Here is a tiny trained network, its code and every weight. The questions are about switching its units off for an input and a class, where a switched-off unit gives its printed mean instead of its output.

import numpy as np


def w(rows, s, z=0):
    codes = np.array(rows[::2]) - 128.0
    scale = np.full(codes.shape[1], s)
    scale[-1] = z or s
    return codes * scale


def f(y):
    return np.maximum(y, 0)


def log_softmax(a):
    a = a - a.max(-1, keepdims=True)
    return a - np.log(np.exp(a).sum(-1, keepdims=True))


def net(x, mask):
    res = np.array(x, float).reshape(1, 7) / 4 @ E
    y = f(res @ A[0][:, :-1].T + A[0][:, -1])
    res = res + np.where(mask, y, B[0][:, -1]) @ B[0][:, :-1]
    return log_softmax(res[-1] @ U[:, :-1].T + U[:, -1])


A, B = {}, {}
E = w([
[209,142,47,114,76,162,216,133,185],'x0',
[113,185,106,94,65,50,106,48,120],'x1',
[121,130,118,129,132,128,130,130,121],'x2',
[168,74,123,8,137,102,117,169,90],'x3',
[184,64,133,164,188,76,196,42,96],'x4',
[51,117,153,73,136,199,191,48,143],'x5',
[138,130,142,126,122,128,127,126,134],'x6',
],0.012)
A[0] = w([
[81,167,119,214,126,172,154,79,160,91],'neuron 0',
[214,149,105,186,121,58,65,193,102,50],'neuron 1',
[92,111,189,144,171,141,110,158,78,130],'neuron 2',
[170,143,81,127,95,123,139,125,155,139],'neuron 3',
[190,140,39,115,111,186,228,154,183,108],'neuron 4',
[144,72,146,161,169,132,135,112,132,156],'neuron 5',
[156,78,105,1,145,103,126,163,83,65],'neuron 6',
[96,159,147,239,106,141,130,96,168,3],'neuron 7',
[116,147,137,123,142,180,120,182,130,112],'neuron 8',
[153,93,139,148,166,100,159,63,128,73],'neuron 9',
[166,133,153,135,109,135,117,130,137,115],'neuron 10',
[157,82,146,166,163,66,180,84,103,72],'neuron 11',
[169,66,170,164,192,210,151,170,129,47],'neuron 12',
[103,93,131,145,156,146,150,185,167,2],'neuron 13',
[70,91,189,159,103,85,100,134,89,75],'neuron 14',
[137,159,119,235,120,94,121,149,149,72],'neuron 15',
[73,185,101,81,62,178,45,154,175,75],'neuron 16',
[92,83,134,114,118,143,135,92,129,61],'neuron 17',
[103,172,88,86,58,53,90,38,114,20],'neuron 18',
[112,135,151,130,104,195,122,199,139,80],'neuron 19',
[95,115,172,107,85,176,173,88,100,91],'neuron 20',
[166,113,74,117,67,142,170,118,200,53],'neuron 21',
[83,140,116,66,172,182,149,53,158,95],'neuron 22',
[163,87,117,159,172,115,186,93,92,105],'neuron 23',
[90,149,172,72,137,231,169,71,136,109],'neuron 24',
[80,131,199,126,191,110,61,114,98,116],'neuron 25',
[130,184,141,109,84,76,124,79,117,34],'neuron 26',
],0.012,0.0038)
B[0] = w([
[116,86,180,69,55,163,146,145,124,205],'neuron 0',
[67,81,164,187,198,74,167,194,88,252],'neuron 1',
[154,159,142,138,152,155,88,94,114,197],'neuron 2',
[105,142,156,111,175,132,83,112,98,189],'neuron 3',
[88,181,151,94,194,150,77,63,95,246],'neuron 4',
[148,135,93,126,126,122,107,119,162,181],'neuron 5',
[98,74,208,60,11,184,157,135,130,228],'neuron 6',
[126,122,168,73,84,170,137,148,123,200],'neuron 7',
[160,135,85,137,125,129,155,112,168,179],'neuron 8',
[162,161,102,115,88,93,160,143,147,200],'neuron 9',
[114,128,123,138,125,119,133,111,119,145],'neuron 10',
[174,173,109,89,118,91,160,155,168,219],'neuron 11',
[151,102,65,198,126,195,97,126,146,206],'neuron 12',
[155,107,114,183,125,154,107,120,148,163],'neuron 13',
[100,177,139,96,153,121,97,91,110,193],'neuron 14',
[101,88,176,117,97,141,170,150,115,205],'neuron 15',
[195,168,93,108,92,43,164,161,171,250],'neuron 16',
[117,120,148,148,149,82,117,146,122,159],'neuron 17',
[170,74,38,191,136,196,73,89,163,238],'neuron 18',
[170,152,73,112,115,95,128,155,168,195],'neuron 19',
[94,104,141,164,160,87,131,159,114,180],'neuron 20',
[97,166,154,109,171,133,105,89,113,203],'neuron 21',
[96,95,138,173,161,84,164,150,104,202],'neuron 22',
[181,172,91,113,96,96,163,149,165,210],'neuron 23',
[106,92,145,177,157,76,137,159,102,214],'neuron 24',
[102,188,144,79,162,145,96,62,98,222],'neuron 25',
[135,103,75,176,128,178,100,127,141,191],'neuron 26',
],0.012,0.016)
U = w([
[90,243,163,89,187,130,77,57,82,103],'0',
[171,207,72,97,81,20,178,149,202,71],'1',
[73,37,168,191,180,33,169,178,64,105],'2',
[98,53,223,64,5,195,160,132,125,103],'3',
[148,71,34,199,134,208,82,102,176,251],'4',
],0.012,0.0028)

Each question gives the input, the list of numbers given to net, and the class t.
The units are the neurons (one row each of A and B). Each row of codes is followed by its name. A weight is (code - 128) times the scale printed after its matrix; where a second scale follows, it is the last column's (A, B and U).
mask holds one flag per neuron, in row order. A switched-off neuron (its flag False) gives its mean, the last column of its row in B, instead of its output. The means were averaged over made-up inputs and are rounded, as every weight is.
A unit's drop is (log p(t) with every unit on - log p(t) with that unit switched off) / (log p(t) with every unit on - log p(t) with every unit switched off).
unit that matters most: the unit with the biggest drop
top k neurons: the k neurons with the biggest drops, biggest first
drop of u: that unit's drop, to one decimal
input [-3,0,-2,4,-7,5,4], class 1: unit that matters most -> neuron 16
input [4,0,2,5,0,-2,4], class 3: top 2 neurons -> (neuron 6; neuron 25)
input [-6,-8,4,1,-5,-6,-7], class 4: top 2 neurons -> (neuron 12; neuron 4)
input [6,-6,2,-4,3,0,6], class 0: top 2 neurons -> (neuron 4; neuron 18)
input [-6,0,-1,-5,-7,4,3], class 1: top 2 neurons -> (neuron 16; neuron 4)
input [2,-4,5,7,-1,7,-5], class 2: top 2 neurons -> (neuron 24; neuron 22)
input [7,-8,7,6,-3,8,8], class 2: top 3 neurons -> (neuron 24; neuron 22; neuron 18)
input [-5,-6,8,2,-3,-5,8], class 4: top 3 neurons -> (neuron 12; neuron 4; neuron 21)
input [-6,8,8,-2,0,-5,-4], class 4: top 2 neurons -> (neuron 18; neuron 26)
input [3,8,3,-7,-6,7,6], class 4: top 3 neurons -> (neuron 18; neuron 1; neuron 26)
input [7,-7,4,6,-7,8,-5], class 2: top 3 neurons -> (neuron 24; neuron 22; neuron 25)
input [-4,7,8,-6,3,0,-7], class 4: top 2 neurons -> (neuron 18; neuron 6)
input [7,4,1,-8,-3,-4,-4], class 3: top 3 neurons -> (neuron 0; neuron 15; neuron 7)
input [2,-2,-2,5,1,-8,2], class 2: unit that matters most -> neuron 1
input [4,-4,-2,-8,-1,0,-2], class 3: drop of neuron 23 -> 0.0
input [-3,3,-7,5,-7,2,1], class 1: drop of neuron 16 -> 3.8
input [-3,8,3,4,-2,-3,-7], class 4: drop of neuron 18 -> 0.4
